Below are the code and all the weights of a small trained network. Each question names an input and a class and asks about switching units off, where a switched-off unit gives its printed mean instead of its output.

import numpy as np


def w(rows, s, z=0):
    codes = np.array(rows[::2]) - 128.0
    scale = np.full(codes.shape[1], s)
    scale[-1] = z or s
    return codes * scale


def norm(h):
    return h / np.sqrt((h * h).mean(-1, keepdims=True) + 1e-5)


def f(y):
    return np.maximum(y, 0)


def log_softmax(a):
    a = a - a.max(-1, keepdims=True)
    return a - np.log(np.exp(a).sum(-1, keepdims=True))


def net(x, mask):
    res = np.array(x, float).reshape(1, 7) / 4 @ E
    u = 0
    for l in range(2):
        y = f(norm(res) @ A[l][:, :-1].T + A[l][:, -1])
        res = res + np.where(mask[u : u + 5], y, B[l][:, -1]) @ B[l][:, :-1]
        u += 5
    return log_softmax(norm(res)[-1] @ U[:, :-1].T + U[:, -1])


A, B = {}, {}
E = w([
[47,123,147,167,49,180,48,145,177,179,99],'x0',
[184,192,149,200,109,48,46,103,162,61,140],'x1',
[182,139,56,87,131,148,147,108,78,178,97],'x2',
[169,144,108,144,103,180,67,168,148,133,2],'x3',
[99,134,133,56,200,132,88,161,157,83,110],'x4',
[178,166,72,163,47,131,159,110,123,136,138],'x5',
[237,120,74,67,208,75,112,206,114,131,89],'x6',
],0.0075)
A[0] = w([
[150,176,186,153,89,131,26,151,148,121,72,45],'L0N1',
[47,110,180,87,175,157,125,134,136,104,147,39],'L0N2',
[148,150,122,188,154,87,152,110,150,68,212,35],'L0N3',
[139,173,141,155,166,28,114,67,127,67,254,43],'L0N4',
[124,129,128,184,112,133,34,144,175,108,91,2],'L0N5',
],0.0084,0.0043)
B[0] = w([
[115,121,138,148,88,170,64,151,175,57,62,216],'L0N1',
[77,109,78,94,253,118,145,44,179,146,174,190],'L0N2',
[135,105,205,127,78,95,83,137,53,126,117,201],'L0N3',
[144,105,242,140,106,58,173,158,104,136,123,254],'L0N4',
[116,140,114,133,94,158,59,115,166,101,11,193],'L0N5',
],0.011,0.0064)
A[1] = w([
[233,83,96,43,165,101,138,156,97,130,83,53],'L1N1',
[253,132,85,70,179,78,144,170,120,133,60,64],'L1N2',
[207,144,77,81,161,130,94,219,39,102,126,3],'L1N3',
[124,125,114,190,26,201,176,45,108,207,150,48],'L1N4',
[45,109,133,153,173,113,138,163,170,136,117,155],'L1N5',
],0.0071,0.004)
B[1] = w([
[168,203,119,111,113,123,125,165,177,122,199,242],'L1N1',
[124,147,212,170,70,247,185,185,254,171,169,254],'L1N2',
[168,226,114,91,163,186,178,243,131,92,171,201],'L1N3',
[75,139,43,209,126,85,149,174,45,174,100,228],'L1N4',
[207,124,28,91,129,108,79,40,87,80,149,205],'L1N5',
],0.0094,0.0051)
U = w([
[76,141,16,202,96,142,166,128,51,192,111,5],'0',
[58,65,85,51,247,143,127,43,138,137,172,152],'1',
[183,200,114,107,141,229,187,196,207,146,172,69],'2',
[170,100,234,151,101,30,168,130,71,108,150,205],'3',
[136,131,92,174,80,185,15,104,192,71,10,170],'4',
],0.015,0.0024)

Each question gives the input, the list of numbers given to net, and the class t.
The units are the neurons (one row each of A and B). Each row of codes is followed by its name. A weight is (code - 128) times the scale printed after its matrix; where a second scale follows, it is the last column's (A, B and U).
mask holds one flag per neuron, layer by layer. A switched-off neuron (its flag False) gives its mean, the last column of its row in B, instead of its output. The means were averaged over made-up inputs and are rounded, as every weight is.
A unit's drop is (log p(t) with every unit on - log p(t) with that unit switched off) / (log p(t) with every unit on - log p(t) with every unit switched off).
The circuit of an input: a set's keep is (log p(t) with only the set's units on - log p(t) with every unit switched off) / (log p(t) with every unit on - log p(t) with every unit switched off). Starting from all 10 units, units are removed one at a time, each time the one whose removal leaves the highest keep (on an exact tie, the one counted first), for as long as the keep stays at least 0.8.
units of the circuit, in order: the units of the circuit, biggest drop first
most important unit: the unit with the biggest drop
top k neurons: the k neurons with the biggest drops, biggest first
top k neurons in layer l: the k neurons of layer l with the biggest drops, biggest first
drop when u is switched off: that unit's drop, to one decimal
input [-8,-6,-5,-4,-8,-8,-7], class 1: most important unit -> L0N2
input [1,-7,5,-3,7,6,-4], class 1: top 2 neurons -> [L0N2 L0N3]
input [-8,-4,-4,3,-7,-1,-4], class 0: units of the circuit, in order -> [L0N4 L1N4]
input [8,-8,2,2,-2,-3,0], class 0: top 2 neurons -> [L1N4 L0N1]
input [-5,6,0,2,-3,4,7], class 2: top 2 neurons -> [L1N2 L1N3]
input [0,-7,-6,-1,3,-3,8], class 1: top 2 neurons -> [L0N2 L1N5]
input [-5,3,8,5,-3,2,-1], class 2: drop when L0N4 is switched off -> 0.0
input [-1,-5,-6,-4,8,8,-8], class 1: drop when L0N2 is switched off -> 0.1
input [4,3,1,-7,5,-6,-3], class 1: drop when L0N2 is switched off -> 3.2
input [-6,6,7,8,6,3,-3], class 2: top 3 neurons in layer 1 -> [L1N2 L1N3 L1N5]
input [2,1,8,7,-5,2,-6], class 0: top 2 neurons in layer 1 -> [L1N4 L1N2]
